Below are the code and all the weights of a small trained network. Each question names an input and a class and asks about switching units off, where a switched-off unit gives its printed mean instead of its output.

import numpy as np


def w(rows, s, z=0):
    codes = np.array(rows[::2]) - 128.0
    scale = np.full(codes.shape[1], s)
    scale[-1] = z or s
    return codes * scale


def f(y):
    return np.maximum(y, 0)


def log_softmax(a):
    a = a - a.max(-1, keepdims=True)
    return a - np.log(np.exp(a).sum(-1, keepdims=True))


def net(x, mask):
    res = np.array(x, float).reshape(1, 7) / 4 @ E
    y = f(res @ A[0][:, :-1].T + A[0][:, -1])
    res = res + np.where(mask, y, B[0][:, -1]) @ B[0][:, :-1]
    return log_softmax(res[-1] @ U[:, :-1].T + U[:, -1])


A, B = {}, {}
E = w([
[66,116,111,221],'x0',
[128,127,129,127],'x1',
[187,155,14,154],'x2',
[62,250,103,93],'x3',
[188,207,197,200],'x4',
[129,129,127,128],'x5',
[127,129,127,128],'x6',
],0.011)
A[0] = w([
[231,78,157,70,74],'neuron 1',
[129,34,92,93,84],'neuron 2',
[63,128,187,104,26],'neuron 3',
[33,113,59,85,79],'neuron 4',
[81,80,95,50,89],'neuron 5',
[64,114,177,134,71],'neuron 6',
[182,171,199,196,87],'neuron 7',
[161,208,132,5,61],'neuron 8',
[76,167,166,108,86],'neuron 9',
[120,67,130,208,112],'neuron 10',
[29,91,106,250,2],'neuron 11',
[26,91,72,74,49],'neuron 12',
[95,116,152,120,35],'neuron 13',
[68,226,115,80,35],'neuron 14',
[123,57,106,113,139],'neuron 15',
[21,163,109,199,125],'neuron 16',
[72,141,170,118,102],'neuron 17',
[178,108,54,135,85],'neuron 18',
[153,190,164,179,92],'neuron 19',
[82,224,66,127,59],'neuron 20',
[149,159,31,164,137],'neuron 21',
[88,72,207,131,81],'neuron 22',
[122,145,163,65,96],'neuron 23',
],0.013,0.0026)
B[0] = w([
[26,111,29,151,232],'neuron 1',
[145,156,171,158,222],'neuron 2',
[176,113,124,65,189],'neuron 3',
[154,188,201,181,227],'neuron 4',
[121,180,203,158,218],'neuron 5',
[152,105,140,85,186],'neuron 6',
[142,207,156,163,251],'neuron 7',
[48,130,73,116,229],'neuron 8',
[189,83,108,151,184],'neuron 9',
[57,69,59,163,218],'neuron 10',
[79,151,113,73,254],'neuron 11',
[140,191,175,150,232],'neuron 12',
[149,119,158,91,154],'neuron 13',
[102,45,92,224,232],'neuron 14',
[127,172,175,191,201],'neuron 15',
[52,120,51,94,242],'neuron 16',
[202,90,93,97,180],'neuron 17',
[164,101,130,75,197],'neuron 18',
[153,251,183,157,221],'neuron 19',
[173,59,121,169,241],'neuron 20',
[210,95,132,2,231],'neuron 21',
[164,47,156,79,220],'neuron 22',
[117,115,88,96,180],'neuron 23',
],0.0092,0.011)
U = w([
[149,193,200,178,78],'0',
[227,68,141,44,82],'1',
[94,66,111,199,255],'2',
[8,135,94,98,95],'3',
],0.014,0.0041)

Each question gives the input, the list of numbers given to net, and the class t.
The units are the neurons (one row each of A and B). Each row of codes is followed by its name. A weight is (code - 128) times the scale printed after its matrix; where a second scale follows, it is the last column's (A, B and U).
mask holds one flag per neuron, in row order. A switched-off neuron (its flag False) gives its mean, the last column of its row in B, instead of its output. The means were averaged over made-up inputs and are rounded, as every weight is.
A unit's drop is (log p(t) with every unit on - log p(t) with that unit switched off) / (log p(t) with every unit on - log p(t) with every unit switched off).
The circuit of an input: a set's keep is (log p(t) with only the set's units on - log p(t) with every unit switched off) / (log p(t) with every unit on - log p(t) with every unit switched off). Starting from the 12 units with the biggest drops (on a tie, the unit counted first), units are removed one at a time, each time the one whose removal leaves the highest keep (on an exact tie, the one counted first), for as long as the keep stays at least 0.8.
units of the circuit, in order: the units of the circuit, biggest drop first
k most important neurons: the k neurons with the biggest drops, biggest first
drop of u: that unit's drop, to one decimal
input [4,-5,3,-6,6,-6,-6], class 0: most important neuron	(neuron 7)
input [8,6,0,-7,7,-7,-8], class 3: 2 most important neurons	(neuron 10; neuron 11)
input [0,-5,8,8,7,5,3], class 1: 3 most important neurons	(neuron 21; neuron 20; neuron 1)
input [-3,4,0,5,-4,1,-8], class 2: units of the circuit, in order	(neuron 14; neuron 11)
input [8,2,1,-7,5,3,-4], class 3: 2 most important neurons	(neuron 11; neuron 10)
input [-7,-4,1,1,6,-8,1], class 3: 2 most important neurons	(neuron 8; neuron 1)
input [3,3,7,-6,6,8,-8], class 1: 2 most important neurons	(neuron 21; neuron 18)
input [-2,1,3,-5,2,-6,-5], class 2: 2 most important neurons	(neuron 1; neuron 11)
input [4,0,-5,6,4,-4,-3], class 2: 4 most important neurons	(neuron 14; neuron 21; neuron 16; neuron 9)
input [2,-7,4,4,-4,-6,7], class 0: 2 most important neurons	(neuron 4; neuron 12)
input [-7,-6,7,6,-8,-8,-2], class 0: 3 most important neurons	(neuron 4; neuron 5; neuron 12)
input [6,-3,-8,3,-7,7,2], class 1: units of the circuit, in order	(neuron 3; neuron 17)
input [1,1,6,6,-8,-5,-5], class 0: drop of neuron 12	0.1
input [-3,5,-4,8,1,8,1], class 2: drop of neuron 14	0.4
input [3,-6,-8,-7,5,-7,3], class 1: units of the circuit, in order	(neuron 22)
input [-6,2,5,2,1,8,5], class 3: drop of neuron 10	-0.3
